Below is a small trained network, with its code and all its weights. Each question gives an input and a class and asks what happens when units are switched off, that is, made to give their printed mean instead of their output.

import numpy as np


def w(rows, s, z=0):
    codes = np.array(rows[::2]) - 128.0
    scale = np.full(codes.shape[1], s)
    scale[-1] = z or s
    return codes * scale


def norm(h):
    return h / np.sqrt((h * h).mean(-1, keepdims=True) + 1e-5)


def f(y):
    return y / 2 * (1 + np.tanh(0.7978845608 * (y + 0.044715 * y**3)))


def log_softmax(a):
    a = a - a.max(-1, keepdims=True)
    return a - np.log(np.exp(a).sum(-1, keepdims=True))


def net(x, mask):
    res = np.array(x, float).reshape(1, 2) / 4 @ E
    u = 0
    for l in range(4):
        y = f(norm(res) @ A[l][:, :-1].T + A[l][:, -1])
        res = res + np.where(mask[u : u + 16], y, B[l][:, -1]) @ B[l][:, :-1]
        u += 16
    return log_softmax(norm(res)[-1] @ U[:, :-1].T + U[:, -1])


A, B = {}, {}
E = w([
[174,160,190,66],'x0',
[174,3,160,126],'x1',
],0.00044)
A[0] = w([
[139,124,96,102,127],'0.n1',
[149,135,129,148,128],'0.n2',
[127,132,137,136,142],'0.n3',
[122,131,148,144,128],'0.n4',
[83,214,96,112,251],'0.n5',
[148,127,97,111,127],'0.n6',
[158,131,97,120,127],'0.n7',
[108,129,160,146,129],'0.n8',
[254,16,114,136,178],'0.n9',
[95,204,89,104,243],'0.n10',
[54,118,108,174,1],'0.n11',
[128,134,134,133,148],'0.n12',
[69,230,96,114,254],'0.n13',
[131,130,131,134,128],'0.n14',
[155,131,103,124,127],'0.n15',
[121,192,91,120,240],'0.n16',
],0.00089,0.00059)
B[0] = w([
[127,128,129,129,127],'0.n1',
[128,128,128,128,128],'0.n2',
[131,117,130,124,138],'0.n3',
[129,128,128,128,128],'0.n4',
[145,12,173,145,242],'0.n5',
[126,128,129,129,127],'0.n6',
[126,127,129,128,127],'0.n7',
[130,128,127,128,129],'0.n8',
[2,147,198,157,187],'0.n9',
[140,23,170,139,231],'0.n10',
[182,166,53,119,57],'0.n11',
[131,113,131,123,142],'0.n12',
[145,4,170,142,253],'0.n13',
[128,128,128,128,128],'0.n14',
[126,127,129,128,127],'0.n15',
[133,24,171,137,222],'0.n16',
],0.00072,0.00043)
A[1] = w([
[133,142,164,88,162],'1.n1',
[131,124,136,136,228],'1.n2',
[113,251,81,121,41],'1.n3',
[114,228,103,133,77],'1.n4',
[114,126,133,123,116],'1.n5',
[131,128,126,127,132],'1.n6',
[131,129,130,132,129],'1.n7',
[99,111,99,148,108],'1.n8',
[120,128,133,129,120],'1.n9',
[145,148,177,70,159],'1.n10',
[122,207,103,124,80],'1.n11',
[116,127,134,123,122],'1.n12',
[142,147,102,118,2],'1.n13',
[138,129,119,124,40],'1.n14',
[147,130,119,132,146],'1.n15',
[124,122,132,135,31],'1.n16',
],0.002,0.00043)
B[1] = w([
[105,116,57,172,168],'1.n1',
[69,151,131,142,213],'1.n2',
[59,2,229,104,57],'1.n3',
[63,36,205,120,67],'1.n4',
[127,124,126,126,131],'1.n5',
[130,129,129,129,127],'1.n6',
[128,128,128,129,129],'1.n7',
[149,197,115,78,165],'1.n8',
[126,125,126,126,131],'1.n9',
[102,130,40,172,189],'1.n10',
[81,38,191,120,52],'1.n11',
[130,126,130,139,133],'1.n12',
[173,77,146,95,3],'1.n13',
[176,103,136,112,55],'1.n14',
[126,134,130,125,123],'1.n15',
[162,124,129,113,77],'1.n16',
],0.00085,0.00031)
A[2] = w([
[140,149,96,115,62],'2.n1',
[129,128,128,129,127],'2.n2',
[196,63,124,138,140],'2.n3',
[178,166,218,3,23],'2.n4',
[167,163,204,55,62],'2.n5',
[194,48,126,134,171],'2.n6',
[123,190,114,127,170],'2.n7',
[136,133,138,110,77],'2.n8',
[137,152,88,108,35],'2.n9',
[127,127,125,124,130],'2.n10',
[161,159,197,45,66],'2.n11',
[128,128,129,129,128],'2.n12',
[74,90,61,185,90],'2.n13',
[122,202,89,108,157],'2.n14',
[94,109,98,160,76],'2.n15',
[135,120,115,105,2],'2.n16',
],0.0019,0.00066)
B[2] = w([
[108,60,155,231,74],'2.n1',
[126,130,128,129,128],'2.n2',
[3,167,190,71,176],'2.n3',
[190,213,7,179,123],'2.n4',
[179,202,50,155,100],'2.n5',
[2,196,190,54,206],'2.n6',
[195,98,197,116,195],'2.n7',
[118,108,114,142,68],'2.n8',
[111,17,151,239,49],'2.n9',
[131,126,129,128,128],'2.n10',
[179,179,51,132,96],'2.n11',
[128,127,127,128,128],'2.n12',
[243,233,44,127,239],'2.n13',
[191,32,238,142,186],'2.n14',
[199,154,86,115,134],'2.n15',
[91,63,106,177,3],'2.n16',
],0.00073,0.00034)
A[3] = w([
[150,158,47,149,253],'3.n1',
[140,153,74,146,252],'3.n2',
[85,135,150,115,125],'3.n3',
[144,141,173,164,135],'3.n4',
[149,110,121,104,80],'3.n5',
[137,128,135,127,51],'3.n6',
[102,92,5,176,179],'3.n7',
[113,108,57,159,176],'3.n8',
[137,132,107,132,172],'3.n9',
[130,123,114,122,206],'3.n10',
[141,98,100,87,110],'3.n11',
[143,148,184,178,204],'3.n12',
[145,112,119,99,34],'3.n13',
[77,149,129,106,100],'3.n14',
[119,117,85,153,160],'3.n15',
[71,118,165,100,134],'3.n16',
],0.0026,0.0006)
B[3] = w([
[172,135,202,28,219],'3.n1',
[167,118,175,64,216],'3.n2',
[125,73,176,91,179],'3.n3',
[165,76,84,114,178],'3.n4',
[102,166,122,163,74],'3.n5',
[105,135,90,127,70],'3.n6',
[196,210,132,80,245],'3.n7',
[168,171,138,95,182],'3.n8',
[141,131,146,124,149],'3.n9',
[146,140,168,140,180],'3.n10',
[91,186,155,165,83],'3.n11',
[182,62,94,113,255],'3.n12',
[89,167,114,156,40],'3.n13',
[113,47,163,129,154],'3.n14',
[152,154,134,105,156],'3.n15',
[102,81,247,72,226],'3.n16',
],0.0013,0.00038)
U = w([
[235,234,131,33,193],'0',
[13,36,223,94,181],'1',
[206,29,3,249,154],'2',
[15,239,24,242,5],'3',
[10,239,23,242,4],'4',
[13,238,19,240,4],'5',
[8,242,16,242,2],'6',
[9,242,16,242,2],'7',
],0.0075,0.0078)

Each question gives the input, the list of numbers given to net, and the class t.
The units are the neurons (one row each of A and B). Each row of codes is followed by its name. A weight is (code - 128) times the scale printed after its matrix; where a second scale follows, it is the last column's (A, B and U).
mask holds one flag per neuron, layer by layer. A switched-off neuron (its flag False) gives its mean, the last column of its row in B, instead of its output. The means were averaged over made-up inputs and are rounded, as every weight is.
A unit's drop is (log p(t) with every unit on - log p(t) with that unit switched off) / (log p(t) with every unit on - log p(t) with every unit switched off).
unit that matters most: the unit with the biggest drop
top k neurons: the k neurons with the biggest drops, biggest first
k most important neurons of layer l: the k neurons of layer l with the biggest drops, biggest first
drop when u is switched off: that unit's drop, to one decimal
input [5,-7], class 1: unit that matters most	1.n3
input [-1,-1], class 2: 3 most important neurons of layer 1	1.n3, 1.n4, 1.n11
input [5,-8], class 1: top 2 neurons	1.n3, 1.n4
input [1,3], class 2: 4 most important neurons of layer 0	0.n13, 0.n5, 0.n10, 0.n16
input [-4,-4], class 0: top 4 neurons	2.n13, 2.n6, 2.n3, 0.n13
input [-6,-8], class 1: top 3 neurons	1.n3, 2.n4, 1.n4
input [-8,6], class 0: top 2 neurons	3.n7, 2.n13
input [1,0], class 2: top 2 neurons	2.n14, 2.n4
input [0,2], class 2: top 2 neurons	2.n14, 2.n4
input [3,-2], class 2: 2 most important neurons of layer 1	1.n10, 1.n1
input [6,-8], class 1: top 3 neurons	1.n3, 1.n4, 2.n13
input [-4,-3], class 0: top 2 neurons	2.n13, 2.n6
input [-3,-3], class 2: top 2 neurons	2.n4, 1.n10
input [1,-1], class 2: top 2 neurons	1.n3, 1.n4
input [-7,-7], class 0: top 2 neurons	2.n13, 3.n7
input [1,-3], class 2: top 2 neurons	0.n13, 0.n5
input [3,-7], class 1: top neuron	1.n3
input [-1,1], class 2: drop when 2.n6 is switched off	0.1
input [-1,-4], class 1: drop when 1.n3 is switched off	0.5
input [1,1], class 2: most important neuron of layer 2	2.n4
input [1,-2], class 2: drop when 2.n4 is switched off	0.1
